(in the rows, 128 means zero)
Each row is followed by its class.
[117 115 154 144 141 115 119 140 116 133 123 123 104 139 175 134 148] => W
[127 115 176 157 153 110 136 146 119 117 128 135 107 148 159 125 157] => K
[113 116 186 160 152 105 132 125 112 124 128 143 120 147 146 139 148] => K
[126 114 193 173 175  98 137  98 126 123 130 126 109 115 141 140 138] => S
[131 120 175 160 152 107 131 130 113 129 135 131 106 129 154 131 152] => L
[132 105 215 163 134  97 134 119 115 107 162 122 114 127 132 122 122] => D
[118 126 147 145 150 110 137 141 132 130 109 134 103 120 161 132 144] => W
[109 115 137 165 158 107 124 125 111 123 110 125 112 127 152 139 153] => K
[128 128 130 114 117 125 149 147 127 135 130 125 121 126 157 124 131] => W
[122 121 187 147 125 114 137 131 124 125 143 123 125 135 154 119 143] => W
[130 117 181 154 158 101 141 132 133 117 138 144 100 127 158 157 162] => L
[111 122 183 148 127 124 132 144 114 128 136 127 121 147 153 128 145] => Q
[119 118 167 166 142 118 130 132 113 122 135 138 129 145 143 130 145] => Q
[139 133 140 145 142 121 140 152 143 135 122 139 132 124 149 135 145] => L
[125  96 236 177 134  92 146 136 105 118 160 133 101 154 156 123 156] => Q
[121 127 177 162 154 110 142 125 126 127 153 130 112 136 153 132 157] => K
[111 109 191 163 163 100 138 107 124 117 133 112 103 114 144 137 115] => S
[130 118 157 148 148 108 143 125 132 124 129 124 113 130 150 135 141] => K
[110 112 200 169 132 102 124 141  98 120 140 131 101 152 151 135 156] => K
[128  97 198 171 160 102 138 120 124 124 149 131 111 146 156 129 148] => W
[124 114 163 138 124  85 148 152 115 126 144 125 119 149 146 122 143] => Q
[133 110 236 172 153  89 142 132 112 124 151 128 103 140 163 141 153] => K
[124 118 153 144 135 105 148 124 127 129 126 127 114 125 154 138 137] => W
[134 127 220 153 137 101 154 134 156 126 153 135 136 133 164 136 145] => K
[117 109 182 168 164 117 139 117 123 129 148 129 119 132 138 127 145] => K
[120 115 198 143 119 114 133 143 118 126 150 120 124 150 148 130 144] => Q
[115 121 168 164 133 119 133 118 118 131 109 126 112 135 139 136 154] => K
[118 104 200 166 142 102 140 138 119 128 142 125 107 153 154 129 159] => Q
[128 112 172 145 140 126 128 130 112 125 150 126 123 137 131 116 139] => K
[124 121 157 147 143 122 128 143 120 125 129 123 129 152 152 134 150] => K
[120 122 161 147 143 120 124 132 126 129 130 136 112 141 146 132 149] => K
[137 117 177 144 147 100 139 141 117 120 140 117 113 139 161 140 144] => W
[128 110 165 158 136 110 154 123 133 128 146 123 110 133 151 130 130] => D
[115 125 157 159 161 114 121 132 116 124 117 125 109 143 154 143 158] => K
[138 108 196 157 104  96 147  94 125 119 169 120 118 114 142 122  99] => D
[114 112 203 161 157 112 143 136 136 127 149 127 119 146 158 125 145] => K
[114 118 166 157 131 115 127 117 110 121 149 127 116 145 140 135 161] => K
[120 118 137 139 145 122 122 127 123 126 132 120 113 136 153 131 124] => W
[114 115 160 149 131 117 121 130 109 118 146 129 116 153 127 127 139] => Q
[127 112 188 169 159  97 133 126 127 118 124 126 109 141 145 145 150] => K
[117 104 187 156 131 116 115 153 106 108 150 143 129 150 138 115 153] => Q
[124 115 207 145 130 100 145 132 130 116 152 127 112 133 163 137 140] => W
[125 113 168 162 157 105 135 117 128 126 118 132 104 129 146 135 149] => K
[122 113 164 138 117 123 130 144 122 124 134 130 124 144 140 133 142] => K
[127 123 165 119 117 111 143 136 136 126 136 122 112 115 154 130 119] => D
[128 105 194 172 162 112 140 116 130 118 130 134 115 131 151 138 151] => L
[127 109 147 149 151 115 128 130 131 124 127 133 121 129 145 133 145] => K
[108 116 177 152 140 104 129 133 117 132 135 128 115 148 153 135 151] => K
[110 121 164 164 127 110 124 135 121 131 134 134   4 137 132 131 142] => Q
[129 114 192 162 142 111 130 124 126 121 131 136 111 133 146 136 152] => L
[120 118 151 147 136 114 131 126 115 125 126 125 114 130 135 141 139] => K
[126 118 178 167 171 105 134 121 120 111 120 134 102 129 137 132 154] => K
[131 107 168 156 168 103 122 137 124 122 125 130 105 135 155 138 150] => K

Each row is followed by its class. Each block has new classes.
[133 133 126 126 135 132 126 137 137 139 115 135 140 146 151 139 158] => <59>
[152 140 128  93 145 135 114 141 131 141 105 148 165 141 175 133 187] => <54>
[139 130 134 107 167 121 118 143 130 132 133 140 140 120 148 122 145] => <54>
[160 130 133  94 173 128 119 119 153 154 156 160 130 126 165 141 162] => <54>
[131 131 126 125 141 138 116 138 131 146 109 136 143 147 155 126 148] => <59>
[140 130 126 117 161 135 124 130 127 139 138 133 138 140 139 137 156] => <54>
[140 128 138 101 140 108 130 125 132 103 131 139 135 112 148 119 150] => <54>
[150 121 132 115 124 114 129 130 129 126 117 133 130 129 138 127 142] => <54>
